In the rows, 128 means zero.
Facts:
[bakem, flokluk, kasifil, muflur, pledres, plolo, reklan, stapor, statrudon, steses, tubin] β e
[bastol, befodru, bramul, brofon, bropli, brotus, brugrin, dazak, draskas, drumok, fiklo, fladak, flamol, flavido, flegrek, flidri, flomam, gaku, gesu, klalakor, klatrak, kleskek, klidriklu, loklan, mugru, naskun, plotradru, plupal, rabro, raka, ritri, rozom, sifluk, skabel, skistuk, stekila, suven, tanosu, toflegar, tridu, vinur, vofur, vogik, zeskun] β a
[bavos, biklum, dabo, datrabron, dizes, gakan, graba, gregres, greva, grigru, kati, kevus, kidom, kleris, klilen, petun, plebir, plitustor, skalabros, sostisan, stiro, tresegu, vetrus] β b
[bodras, brase, dasto, gafi, kanu, klidral, kligrum, klunotak, kulu, luves, miko, nistik, skiplun, trukliplir, tukupek, voko, zatis, zinugra] β c
[branezi, fliku, fluflom, fufle, gremir, groplun, kinis, kivin, kluboplak, kuplek, lupulun, mople, ruzosti, skamek, skovim, suner, taklos, tivik, trera, vezam] β d
[flaskodrem, greme, griflom, gruskol, grutrik, kligo, lefom, mevok, semokler, stebrum, stubrom] β f
bakem σ [dizes]
bastol σ [zinugra]
bavos σ [skiplun, plitustor]
befodru σ [tukupek, groplun]
biklum σ [trukliplir]
bodras σ [stubrom]
branezi σ [kevus]
brase σ [kulu]
brofon σ [flaskodrem]
bropli σ [tresegu]
brugrin σ [plitustor]
dasto σ [ritri]
datrabron σ [greva]
dizes σ [bodras]
draskas σ [vezam]
drumok σ [skiplun, bavos]
fiklo σ [stubrom, kinis]
fladak σ [rabro]
flamol σ [plolo, loklan]
flavido σ [grutrik]
flegrek σ [gruskol, ritri, semokler]
flidri σ [skistuk, graba]
fliku σ [plotradru]
flomam σ [sostisan]
fufle σ [bavos, klunotak]
gafi σ [ritri, trukliplir, dabo]
gakan σ [kinis, raka]
gregres σ [bodras, brofon]
greme σ [tubin]
gremir σ [bavos]
griflom σ [plupal, datrabron]
grigru σ [gesu]
groplun σ [skabel]
kanu σ [skistuk]
kasifil σ [graba, flaskodrem]
kati σ [flavido, plupal]
kevus σ [kleris]
kidom σ [skabel, kuplek]
kivin σ [taklos]
klalakor σ [brotus, sifluk, stapor]
kleris σ [skiplun]
kleskek σ [kleris]
klidral σ [gruskol]
klidriklu σ [greme]
kligo σ [plebir]
klilen σ [vogik]
kluboplak σ [tukupek]
kulu σ [stubrom, fufle, vezam]
kuplek σ [dazak]
lefom σ [klidriklu, taklos]
lupulun σ [klalakor]
luves σ [flidri, klatrak]
miko σ [taklos, kinis]
mople σ [befodru, flaskodrem]
muflur σ [klidriklu, skabel]
naskun σ [dasto]
nistik σ [trukliplir]
petun σ [mevok]
plebir σ [kleris]
pledres σ [reklan]
plolo σ [plupal]
plotradru σ [tanosu]
plupal σ [drumok, greva, ruzosti]
ritri σ [tubin]
rozom σ [greva]
ruzosti σ [flaskodrem]
semokler σ [grutrik]
skabel σ [skistuk, graba]
skamek σ [kleris]
skiplun σ [plitustor]
skistuk σ [kleris]
skovim σ [plolo]
sostisan σ [kivin, ritri]
stapor σ [greme]
statrudon σ [plotradru]
stekila σ [plupal]
steses σ [brugrin]
stiro σ [gruskol]
stubrom σ [ruzosti, kinis]
suven σ [tubin, vogik, flamol]
tanosu σ [fluflom]
tivik σ [graba, bakem, gesu]
toflegar σ [skiplun, fufle]
trera σ [draskas, kuplek]
tresegu σ [voko, griflom]
tridu σ [mugru]
trukliplir σ [vogik, klunotak]
tubin σ [loklan, plebir]
tukupek σ [flavido]
vetrus σ [klidral]
vezam σ [gremir, kleris, plitustor]
vinur σ [sostisan, miko]
vofur σ [kivin, flegrek]
zatis σ [datrabron]
zeskun σ [muflur, gaku]
zinugra σ [miko, semokler]

Known rows:
[189 132 115 139 132 163  85 153 130 122 100 150 139 116 156 193 112 115
 112 118 149 120 117 155 153 140 137 101 137 159 159  88 145 128]: zatis
[178 126 113 155 142 163  85 146 132 124  89 146 144 125 147 212  72 123
 104 125 167 109 142 157 152 150 136  92 138 161 168  84 153 129]: kati
[194 138 115 124 139 156  87 156 132 110 104 150 142 113 167 178 119 112
 117 120 146 126 108 137 153 123 137 113 138 153 166  89 149 135]: luves
[203 141 110 109 122 163  94 152 132 111  83 142 155 103 163 192 140 114
 105 128 139 134  95 142 153 128 143 105 141 164 188 103 162 132]: tivik
[175 130 123 132 132 149 103 151 166 100  81 140 161 129 193 112 133 134
  89 135 120 126 136  40 147 119 157 102 142 148 159  94 139 132]: klidriklu
[177 128 143 151 128 144 104 141 157 108  67 139 175 128 161 143 108 137
 113 133 130 119 149  83 149 152 154  80 145 163 154  96 122 136]: rozom
[151 132 187 148 175 171 103 133 106 106 154 119 151 104 177 187  64  95
 181 138 151 141  78 121 176 104 138 122 134 149 191  72 167 119]: plebir
[193 135 100 121 136 162  85 159 137 115 103 151 139 117 174 170 126 114
  95 120 141 124 109 126 150 119 137 116 134 149 163  89 155 129]: zinugra
[192 134 128 129 111 162 103 148 160 118  70 139 159 116 180 151 144 133
  86 127 110 147 106  70 149 144 146  83 140 160 171 105 125 135]: fliku
[178 128 150 113 139 117 103 171 145 115 108 157 113 115 143 145  83 151
 116 137 139 127 118 199 122 131 140 103  89 174 148  70 167 133]: drumok
[180 132 160 127 136 121 111 158 167 108  86 146 151 124 172 107 102 153
 111 139 117 135 123  93 132 135 148  91 112 163 152  80 130 141]: toflegar
[182 130 105 125 154 154  87 156 142 106 107 147 123 124 177 179  93 121
  98 128 155 123 127 124 149 117 137 115 134 148 172  84 166 134]: biklum
[168 124 107 122 136 155  92 156 141  96 103 143 123 123 173 155 130 117
 109 131 141 118 138 125 148 109 154 120 136 149 158  93 179 119]: suven
[186 138 133 134 132 139 104 147 163 105  64 139 190 125 177 123 114 137
  93 137 128 120 132  61 147 132 155  91 145 155 165  93 134 142]: befodru
[211 135 120  98 131 140  89 147 141  77  84 143  96 104 157 211 158 107
 170 121 137 140 118 160 158 141 145 104 152 164 178 130 153 150]: kinis
[201 129 145 118 126 141 101 137 166  73  75 136 101 114 175 175 166 121
 170 123 111 155 128  87 160 155 148  83 157 163 167 132 112 155]: fluflom
[190 130 131 109 152 122  92 145 140  60  92 141  98 114 157 185 132 107
 194 128 148 121 150 152 158 129 153 114 152 156 158 119 163 150]: gesu
[190 127 146 130 163 129  96 135 171  66  92 138  93 131 183 163 113 124
 179 126 132 138 151  62 163 146 143  95 158 148 160 115 113 166]: dabo
[188 129 132 111 150 124  92 145 140  63  94 141  97 115 157 184 130 108
 190 128 148 120 149 152 156 129 153 115 148 159 158 116 162 148]: bramul
[198 130 146 128 145 132  95 144 169  74  97 147  95 122 181 157 142 122
 179 116 118 144 134  77 159 149 141  92 150 151 148 118  98 160]: klunotak

Rows:
No name comes twice in this set of rows, the named rows included.
[216 148 106 111 117 154  92 151 129 123  57 146 188 100 149 207 123 119
  88 128 148 123  95 154 149 141 141  93 147 169 194 101 160 141] -> ruzosti
[179 135 193 126 128 149 118 150 149 121 109 134 151 102 173 138 113 140
 142 138 101 169  68 105 146 137 139  86 109 170 173  87 121 135] -> vezam
[174 124 125 167 119 154  90 142 124 132  64 146 171 122 114 220  78 130
 114 128 166  97 160 198 146 169 150  77 136 177 148  88 151 120] -> plupal
[193 126 147 106 171 110  92 157 152  69 121 153  52 119 162 189  93 127
 190 126 150 138 133 178 144 137 131 110 121 160 158  97 153 161] -> plitustor
[171 136 178 129 135 175 106 138 106 117 128 122 159  90 161 197 117  99
 167 134 130 155  61 150 169 119 143 110 128 166 192  93 162 116] -> skamek

The same objects again, as new rows of numbers:
Known rows:
[130 154 125 136 120 145  85 117 142 134 111 141 108 124 108 130 123 145
 135 143 134 127  97 149 105 135  99 124 115 158 136  99 109 135  67 134
 125 149 116 135 133 125 121]: brotus
[136 126 122 138 154 166 130 104 162 168 124  97  54 115  93 111 121  83
 131  73 104 118  75 158 131 139 123  93 151 108 152 160 144 151  93 115
  85  84 123 130 121  54 108]: drumok
[142 169 138 108 113 145 117  81 120 109 138 155 125 113 109 127 104 122
 136 101 135 127  76 131 109 120  82 118 124 158 168 153 135  93  87 127
 138 154 122 148 124 115 148]: suven
[119 164 117 133 123 137 100 127 123 138 122 175  96 109 112 134 116 115
 148 127  98 135  79 115 117 148  96 135 117 141 131 140 131 108  79 150
 130 139 132 136 131  93  94]: rozom
[145 190 166 101 104 151 151  44 102 105 158 152 150 128 100 130 107 117
 149  70 150 123  69 121  99 100  77 121 117 169 210 192 153  76  98 111
 143 178 129 158 135 119 199]: ritri
[132 173 124 121 120 130 102 151 118 108 129 128  88 126 101 124 143 116
 142 150  95 121 115 124 159 127 145 122 109 133 136 145 137 101 111 175
 133 155 150 130 120 101 128]: tresegu
[134 163 129 122 118 137 107 143 130  98 126 122  91 129 104 129 142 127
 132 147 106 114 125 137 153 122 152 114 115 133 145 129 132 111 113 165
 132 154 145 129 121 118 149]: petun
[119 182  92  76  90 147 134 164 122  85 152 191 146  95 132 141 126 119
  85 111  71  91 136 124 129 131 162  40 106 165 105  57 188 149 137 173
  90 143 216 129  70 109 147]: kevus
[142 169 132 116 118 137 105 129 128  99 132 114  98 131 100 122 142 125
 134 145 116 113 120 136 152 118 134 113 116 138 152 136 131 104 110 160
 137 158 141 136 120 115 153]: klilen
[134 165 126 121 113 136 109 145 130  97 124 122  92 123 106 124 141 128
 133 150 111 122 125 138 157 119 150 111 116 132 144 130 129 118 115 159
 132 150 142 131 121 115 147]: grigru
[138 157 125 156 107 119  91 139 148 114 110  98 136 157 122 112 139 133
 129 149 122  81 109 150 110 128  98 116 136 139 150 117 117 140  95 145
 129 147 112 134 121 141 112]: klunotak
[128 142  94 145  80  98 129 169 135  75 112 144 139 120 138 121 134 136
 113 130 100 137 127 139 126 135 122 106 139 128 148 144 149 143 149 154
 125 121 118 143 114 122 133]: kanu
[132 167 138 151  96 122 138 123 124  97 131 113 150 149 121 122 138 120
 142 117 112  96 110 134 113 120 102 126 132 139 172 171 145 116 129 136
 132 156 126 138 130 135 148]: gafi
[113 145 117 114 117 135 114 121 107 128 129 157 129 156 134 133 130 129
 136 124 123 117 126 131 128 116 142 122 122 146 117 141 135 153 127 149
 135 121 154 111  91 133 129]: branezi
[ 98 144 129 130 125 167  95 123 134 140 123 135 118 174 138 144 141 142
 147 171 123  96 134 145 129 115 131 147 133 143  91 115 105 156  98 128
 157 125 143  83 110 177 131]: kinis
[112 138 116 130 118 122 118 122 104 129 119 142 112 154 127 131 138 134
 149 125 131 137 128 132 143 114 142 141 120 136 125 166 126 149 136 151
 140 116 144 113  99 124 126]: kluboplak
[121 135 116 125 118 121 109 122 112 124 117 141 114 156 132 126 133 141
 137 132 139 134 128 140 139 116 137 135 122 138 129 158 117 152 129 148
 143 120 134 117 104 133 131]: kuplek
[117 138 120 123 120 129 117 119 111 124 123 141 114 151 132 129 133 135
 145 128 130 131 127 140 141 114 139 132 123 136 126 160 126 150 133 145
 142 118 139 110  98 131 133]: trera
[145 170 150  70 100 131 125  74 108  80 155 150 169 140 115 113  92 116
 102  67 169  60  51 102 128  94 101  99 105 150 184 164 152  63  93 170
 152 161 140 157 131 150 163]: tubin
[109 133 132 128 116 130 133 138 132 109 115 121 101 132 111 127 127 126
 120 102 137  91  90 122 146 115 130 124 111 123 130 144 129 118 103 167
 122 112 124 136 143 136 131]: steses

Rows:
No name comes twice in this set of rows, the named rows included.
[ 79 146 125 141 100 191 141 163 170  74 150 139 127 143 160 150 141  89
 139 160  48  86 120 128 133 127 112 136 188 113 113 157 146 108 129 111
 171 113 118  85 138 181 149] -> bodras
[123 110 105  97 103 121 104 160 151  49 112 156 105 107 135 120 102 135
  84 125 148 121  85 124 170 119 134 112 130 113 134 143 112  99 110 178
 162  99  91 134 144 156 132] -> kasifil
[ 96 141 125 151 106 179 146 154 167  94 143 119 121 145 146 137 142  92
 137 139  60  81 114 143 128 130 119 120 174 111 126 154 144 125 129 119
 146 109 125  98 132 156 142] -> kulu
[127 164 115 151 104 111 109 153 127 115 127 135 132 139 131 118 139 105
 143 132  81 102  95 121 124 140  99 129 136 126 143 162 148 120 117 160
 134 139 131 133 120 109  95] -> zatis
[ 80 142 108 119 127 232 151 152 165  79 143 140  90 138 146 176 121  99
 120 166  45  89 111 143 155 146  83 153 162 112  68 155 144  95 113 131
 203 116 145  74 144 206 144] -> stubrom
[129 157 127 151 100 121 124 132 134  99 126 114 141 143 126 119 140 117
 137 127 107 100 109 135 117 131 104 122 141 131 159 159 141 126 125 143
 134 144 126 134 127 129 132] -> nistik
[ 89 146 140 146 116 152 142 115 102 131 127 131 120 169 129 152 151 139
 168 134 122 124 145 136 128 107 135 156 118 143 120 161 126 156 136 132
 136 128 152  98 110 152 159] -> kivin
[120 147 119 115 126 126  99 116  99 142 129 153 117 156 131 122 126 121
 148 122 120 119 109 121 142 125 127 142 115 136 127 174 134 135 119 159
 146 122 150 117  94 112 106] -> skovim
[134 130 126 142 147 166 125 101 166 152 116  92  68 125  97 115 128 106
 126  90 126 121  91 172 123 132 121  95 141 120 157 132 128 155  87 113
  86  96 119 129 125  78 123] -> brugrin
[115 113 117 127  94  97 145 155 126  59  98 146 105 112 115 131 124 152
 108 100 152 156 106 125 166 116 149 120 108 118 153 173 124 113 146 174
 131 103  97 154 149 135 159] -> muflur
[136 146 114 122 109 112 124 156 124  71 117 128  81 109 105 126 144 135
 123 143 114 165 132 139 172 120 161 107 116 126 155 154 135 115 147 166
 132 139 125 136 120 111 164] -> kidom
[112 165  96  96  95 156 137 137 129 108 137 211 140  87 131 152 105 122
  97  92  90 120 111 129  93 142 118  64 118 171 106  69 171 158 111 140
  88 125 180 132  88 102 133] -> kleskek
[134 129  98  83 116 168  79 124 173  71 132 191 100  85 145 126  80 114
  96 143 108 140  73 141 145 131 100 106 167 121 136 139 115  82  80 122
 181 110  80 123 130 140 128] -> brofon
[111 161 127 113 115 171 124 151 145  72 144 134  85 121 121 139 141 110
 139 160  84 117 129 133 164 119 151 118 137 122 129 147 139  96 123 147
 155 139 137 105 127 142 163] -> dizes

The same objects again, as new rows of numbers:
Known rows:
[126 134 180  98 171 145 143 180 139 118  68 101 112 116]: kati
[100 124 194 102 136 134 181 127 105 124  66 116 132 123]: grigru
[143 107 133 143 172  83  79 132 116 115  91  82 120  81]: flegrek
[131 109 164 101 190 133  98 144 119 149  56  96 132  79]: stiro
[158 103 187 125 114 106 182 145  96 129 129  99 119  42]: muflur
[100  67 202 157 170 173 119  96  97 142 166 119  95  72]: statrudon
[124  83 197 150 158 146 131 108 107 138 156 114  98  68]: pledres
[161 166 137 116 178 103 112 112  91 138  94 116 104  66]: dasto
[128 135 186 156 118  88  61 152 114 102 109 111 101 125]: toflegar
[139 172 206 119 123 164 100 145 128 146  77 128 124 124]: bavos
[132 110 150 149 167  56  88 139 122 111  67  91 118  86]: vinur
[117 129 172 167 151  69 126 133 139  96  76 102 120 117]: fiklo
[154 174 145 140 188 103 151  97  99 123  74 100 112  79]: miko
[103  80 145 156 150 141  80  83 101 122 162 120 131 133]: plotradru
[148 141 177 152  90 112  73 130 112 106 131 101 126 122]: draskas
[107 132 176  97 173 168 134 172 156 130 117 129 112 132]: tresegu
[149 179 139 119 189 165 153 133 127 113 184 125  97 127]: voko
[168 203 160 140 149 132 112 101 106 142 115 149 107 103]: klunotak
[132 101 193 147 156 146 144 107 112 137 158 120 108  74]: flokluk
[120 104 152 143 145 121  94 114 113 109 134 115 124 127]: bramul

Rows:
No name comes twice in this set of rows, the named rows included.
[151 159 167  97 167 176 142 151 160 138 134 136 138 134] -> greva
[147 154 168 152 124 114  75 155 137 104 126 114 114 135] -> drumok
[131 123 153 150 115 105 160  92 108 100 154 111 157 130] -> gesu
[152 131 168 103 159 127  97 129 127 170  76 142 137  78] -> dabo
[ 91 135 202 114 155 122 179 141 130 113  52 116 124 127] -> gregres
[ 73  85 158 164 162 161 117 143  70 170 134 123 102 134] -> fliku
[ 92 119 179 153 112  95 207 172  73 134  91 104 106 133] -> tivik
[152 152 185  97 115 129 111 144 115 154  87 133 134  93] -> plebir
[118 148 152 118 170 150 132  90  81 123 147 119 101 106] -> kligrum
[132 120 153 143 165 127 163 200  98 153 117  82 114 122] -> kluboplak

